Both labels of each row:
[ 12  28   7  22 -45 -16   9 -23  -9  -1  22 -31 -15   7 -22  -3 -15  -7
 -19  -8 -15 -19 -27 -13  14   6 -11 -16   5  13  22   2  12   6  -4  11
  -7 -10  -1  -6   2   5  22  39  21  -9 -23  27 -12  -6   9  -2  10  -8
   6  -4 -17 -18   4  -3 -48  25 -15 -12   6   1  11   6  -7  -8 -17  22
  11 -17  29] | B, DR
[ -3 -12  11  -2   5  21 -27   1   7  15 -18  45  -5   1  19  -5 -21 -12
  23  18  -9 -13  36  -7  21 -13 -13 -17  28   7  15 -29  21  -4  -8   3
 -27  -6  -4   8   3  42 -20 -26   5 -20 -15   0 -21  16  -9  -9 -18  28
 -12 -14 -27  20   6 -34  28 -26  43   5 -54  48  -9   7  -7   9  -1 -26
 -29  36  -8] | V, Qd
[ 15   5 -30  -9 -18 -17  18   5  -9  -1  10 -23 -27  -6   9 -13 -51  -6
 -21   0   1 -48  21  32  32  56   0  -1   6  16 -25 -10 -13   8  32  -3
  -6  -2   2   4  11   4   5  10 -34 -24  -6  16 -27  43  41   7  -3  -9
  17  24 -13  -9 -24  -9  -8  25  19  -9  10  -6  13  18 -28  37  11  39
 -24   2  23] | B, LP
[ 18   9  10 -29 -33   4  31  19 -34  31  -8 -44 -11 -18  -6  -9  -5 -15
 -43  -9  -9 -27   5 -25  11  -8   0   5  24  31 -29   5 -12  10   4  29
  12   8 -40 -20  30  -7  -6  39  19 -36  -9  16 -15   9  25 -43   8 -23
  16   3  19  -9 -28 -12 -21   9 -16 -28   9  15 -18   7 -23   6  -6  55
  15   6   6] | B, DR
[ 30   3  11   5 -51  -2   6 -13 -25  -3  14 -38  -6 -10 -12 -15 -53 -10
 -56  26 -23 -32  -5 -24  13  28 -15  -5   7  23  41   6  -8   2  10  13
   1  -7 -14   3  17   4   8  -4  11 -16 -21  35 -11  46  28   0  -3 -27
  31  -2 -11  -4 -22  -7 -37  27  44  -5  14  21   8  16 -17  -1 -30  25
 -22   8  29] | B, MM
[ 26  25  11 -10 -12   3  29 -12 -11   7  -7  15  -6 -26   2  15 -22 -51
   7 -31 -11 -18 -26  -8  35 -13 -25 -21  31  10  30 -26  52  -3 -25  16
 -17 -14 -12  21  35  48  11  14   5 -29 -39  33 -15  -4 -26 -13 -44  18
  -2  23 -24  -9  17 -29 -51 -25 -62 -27 -37  -4 -30   6 -23  -3 -25 -24
   5  -1  21] | V, DR
[ -1 -15 -20  -4 -30  -9   2  10 -11  17   0 -32  -5   0  -6 -17 -39   4
 -20   5 -12 -29  38   3   0  36   9   6  23  19  10 -16 -19  -2  17   6
   6 -11  -4   2  -4   7  -5  -9  -6 -39  -6  14 -15  41  39  11  -6  -3
  15   5 -15  10 -29 -18   5  34  44   3  -8  19   7   1 -17  12 -21  32
 -26  25   9] | B, Qd
[  6 -31  -6  10 -29   9 -11  10 -10   5   8  17  -5  27   1  -8  -3   7
 -16  23 -17 -10  16 -48  21  52   7   7  -3   3 -10 -27 -30   9  23   8
   4 -10 -35 -15 -10 -14   6   4 -21 -51  -8  -6 -21  18  40 -17 -16 -21
   4  13   1  19   2  -4 -25   1  73  10  -3  42   4 -16  -4   2  14  26
 -22  21 -30] | G, MM
[  3 -10  19 -11 -18  29 -14   2 -16  20 -30  31  61   3  22 -16 -15 -21
   9  19 -10 -18  43 -27  29   1  -9  -6  16   0   6 -38   1  10  -5   9
 -31   3 -13   9  10  34 -14 -15 -13 -21 -11  -6   5  22  12 -31 -18  -5
  -5 -18 -20  10   0   0   8  -9  70   2 -43  45 -14  10 -10   9  -8 -27
 -21  57  -9] | V, Qd
[  5 -16  -4   6 -35   4 -12  -4 -24   7  18  -4 -11   4  -2 -21 -44   9
 -11  37 -14 -34  -6 -30  13  45   1  -5  -5  15   9  -1 -16   3   4   4
  16   6 -18   6 -13  11  15 -20   4 -15 -13  30 -14  48  56  -7  -7 -20
   1   7 -18   1 -24 -12 -20  16  78  11   6  25  16  18  -4  31 -22  31
 -29  26   1] | B, Qd
[ 51  24  26 -19 -45   3  18 -21 -38   9   0 -23   2 -16  -3   4 -18 -17
 -21   4 -29  -6 -17 -28  11   6 -17  -8  16  14  23  -8  13  22 -27  27
  15  12 -21   9   6  -4  35   6  -8 -41 -23  39  -3  -7  17 -17  -3  -6
  -1   4  -3  -7  -9 -14 -50  24 -33 -16  18   6 -23  -4 -26  -8 -35  34
  11 -22  44] | B, DR
[ 11   4 -22  -4  16 -18 -10 -11   7  17  16 -20 -20 -20   2 -15 -23   2
 -14   3  15 -34  29  30 -11  23   0 -14   9  22  22   0   7 -25  12 -25
  11  -9  12  -9  15  17   2 -21  -2  56  -8  16 -33  20  26   4  13  -2
  19  17 -34   1 -16   0  24  10   5  -4 -10  28   8  22  -8  29 -10  24
 -28  14  -2] | B, LP
[ -4   6   1 -22 -12  11  -7  39  -4  34 -22  -6  -4 -23  34  17 -16 -18
 -36 -28 -26 -44  59  30  -3 -18  -1  -9  62   8 -24 -19  14 -14  -3  34
   3  -6 -21  11   5  23 -38 -28 -23 -47 -31  12 -39  33  24 -41  -6  21
  19  10  -9   8 -23 -18  67 -19   0 -13 -58  20 -13   8 -19  38   9 -32
 -29  26 -29] | V, LP
[ 18  -4 -36  -3   6  -1  -5  32  10  12   2  -4 -15 -10   8  11   2  16
 -20   3   5 -44  10   2  14  23  13  -5  13  -6 -31 -11 -11 -18  14  12
   9   2 -32   6  -2   4  -2 -10 -52 -39 -14  -6 -48  32  19 -16 -11   8
   9  31   2  17   1  -5  10  -9  17  -3   0   8  -2  16  -6  21  16  17
 -34   9 -19] | G, LP
[ 34  36  -4  -4 -45 -22  13 -17 -19  -3  28 -44 -14 -23 -23   2 -48  -6
 -30 -16 -13 -37 -33   1 -14  12 -11  -8  10  24  44   3 -44   4   7  14
  28 -17   1  10  10  17  25   6  14 -24  -5  45 -17  -2  22  -2   0 -10
  23   9 -28 -19  -5 -13 -31  25 -37 -11   5   9   3  10 -12   4 -40  40
  22 -29  42] | B, DR
[ -1   6  15  12 -26  12 -14  12  -2  12 -32  25   4   1  12  14 -22  -4
   2  -6 -10 -13  30  19 -17 -32  -2 -11  53  -5  22 -16  24 -16 -14   5
  -1 -10 -14   9  26  20 -46  -7  -6 -20 -24  17 -11  10   6  -8   3  25
  -6  -8 -42  12  24  -1  64  -4  23 -22 -53 -12   4  -8  -9  -4 -31 -35
  -8  22 -11] | V, Qd
[ 32   4  12 -18  -7  12  11   7  -8   0   2  20  23  -8  23   6 -22 -21
  -6  17   4 -13   7 -26  37 -11 -19  -4  34   7  36 -26  24   3  -5  -5
 -30  -1 -28   5  10  36   2 -13   8  -5 -17   8  -8  11  -9 -34 -14  -8
   0 -12 -20  20  11 -11 -13 -23  -1  -9 -33  15 -28   9 -11  -7 -12 -44
  -1  29   9] | V, DR
[  6 -13 -24 -26  14 -17  15  12   3   0  22 -19 -11 -20  -2 -35 -23  10
 -14   7  12 -21  56  33  -6  30  -2 -10  -3  18 -32   3  -6 -26  16  -8
  10  -4  -3   4  -2  20   9 -46   0  -1   6  -2 -20  37  21 -26 -11 -14
  28  22 -25  -4 -49 -15  -1   8 -23   9  -3  27  10  24 -14  25  -7  28
  -9  46  -3] | B, LP
[ 30  16  -6  -1  -8  -9   7   1 -28   3  22 -27  -6  -8 -23 -23   1 -13
 -20  15  -2 -12  13 -27  25  29   3  -5 -27  12  -9  14   0  19  12  13
  18  19 -18  34  10  -9  29  -8  74  20  -4  13  -8   8  21  -9  15 -20
  13  14  13   2 -33  14 -63  17 -12  -5  33  27  -7   9  -8 -11 -17  33
 -12 -20  30] | B, DR
[ 21 -12   0   0 -52   5   9 -23 -31  -2   9 -15 -11   9  -2 -19 -82   0
 -21   6 -18 -22  15 -31   4  39 -15 -10  12  14  32  -4 -10  20  13   3
  17  -7 -15  -1  10  10   8 105  11 -35  -7  38 -13  31  33   8 -12 -32
  12   7 -35  -8 -20   0 -36  22  61 -14   8  16   9  15 -13  11 -23  31
 -22  15  38] | B, MM
[  7 -23   5 -10 -13   0 -23  24   5  26  11 -12  -9 -13  13  10   1   7
 -20  16  -4  -4  17 -22   8  30   6 -10   6  13 -22  -6 -21 -14  17  12
  10 -12   5  -3 -19   2  22 -29 -25 -34 -16  -1 -34  20  37 -27  -8  -9
  14   9   2   9 -24   0  -8  -9  32   9 -12  31  10  -4  -9  17  11  51
 -53  -4 -12] | G, LP

Both labels of each row:
[ 28  38 -13   0 -15  -4 -18   2 -51 -34   6 -20  57  -3 -16 -45  -2   1
   1  81   1 -10  10 -15  -5  21   2   5   1  15   3  -1  14 -15  -7 -18
   4  -8  -5  -6   8 -16  -3  21 -21  -1 -17   8 -24   7  -5  33   3  11
  27 -10  -4 -20   5  -8 -17 -13  -8 -31  11 -14 -12  10   2  -3 -33   2
  30   0 -43] | D, M
[ 34 -21  -3 -10 -12   3  17  -1  24  14 -12  31   7 -12  38  36  -4 -16
  -8 -17  22  25  -9  25 -21  20   4   0 -22   2  14  38   7  14   8   5
 -32 -37  -6  -9 -15  33   2 -14 -90  29  20  23 -24  -1 -82 -25 -13 -16
 -79   3   2   5   0  15  22  30  43   5  17   5   4  -1  30  36   2  10
  11  -3 -14] | A, M
[  4  47  -1   8   7 -28  -9   1 -21   9   8  -6  48   7 -27 -16 -10   9
  -2  66   8   3  12 -17 -32   5  -7  21  10  -4   2  11  -3 -16 -16  -8
  19 -73   7  -2   8 -19  -1   1   5   2  -5  -1 -13 -14  38   6  12  10
  27   7  -4  -5  -5  13   8 -17 -12 -23  16  -2  -5  19  -4 -41  -8 -19
   2  -3  12] | D, X
[  9   2 -22 -48 -20 -45  17   4  63 -12  -1  19  -4 -23  -1 -31  -8   7
  14  16  11  40   5   5  -6  20  27  -4 -55 -16  -9  29   3 -15 -18  43
   0  11  -3 -14  14  29  -8 -13  17 -47  -9 -11 -51  23 -52  -1  22 -12
 -32  10 -19   9   2 -11  -5  26 -20  15  17   2   0   7  -7 -87  10  -1
  19   7   6] | Z, M
[ -31    8   22    9    7  -56    8  -19  -75    0  -81   20   -4   28
   40    8  -14   -3  -18  -57    1   19   23    5    6   18  -95  -10
  -39  -13   -1   12   21    8    6   30    0    4    9   -3   13   20
  -10   -9   -9   31   -5   -1   11    5 -100  -61   13   -7  -44   29
   -1    1  -18  -10   62   61   95   10   10   -3   43    0  -14   -3
   -4  -11  -50  -22   94] | A, M
[ 32  17 -19 -23  17 -33   8   9 -13 -10  13  -7  66 -16 -14 -17   8   4
  -6 108  -7  -7  -1 -16  13  -4 -10   6 -19  -2  -4  12  -4 -27  -5   6
  -1  -7  34   2  20   7   5  -3   3  29  -6 -15 -16  -8  65  18   2  23
 -12   1   7 -24  14 -11 -16   8  28  -2  -6 -24   6   0   4 -47   9   0
   9 -18  39] | D, X
[ 70   6   4 -39 -15 -15  10   2 -20  -9   8  -1  65 -29   5 -49   2   3
   1 121  19  -1  10  28  -3   8  38   8  -9 -10  -2  40  26   2  -4   6
   5   1  -1   5  34  34  17  -4  -3 -26  -6   5 -29  16 -54  57   1  -6
 -28  -2   2 -14   4  -8  -3 -11 -13 -28  14 -40   0  -8  17 -76  13  11
   1   8 -38] | Z, L
[ 23   2  13 -12  39 -35  27  -4 -70 -11   2  22  32  -6  35 -31  -2  -7
   3  52   2   4  -3 -13  15  13  -7  -5 -67  -4 -24  -3  23  17   8  -7
  -3  -3  22   3  31   6  -3   1 -19  15 -23  22  -7  19 -59  13   7 -23
 -28  12 -18   4 -10  -9 -14 -15  78 -20  27  -8  -5 -12   6  -5  -3  17
  13  -9  22] | D, X
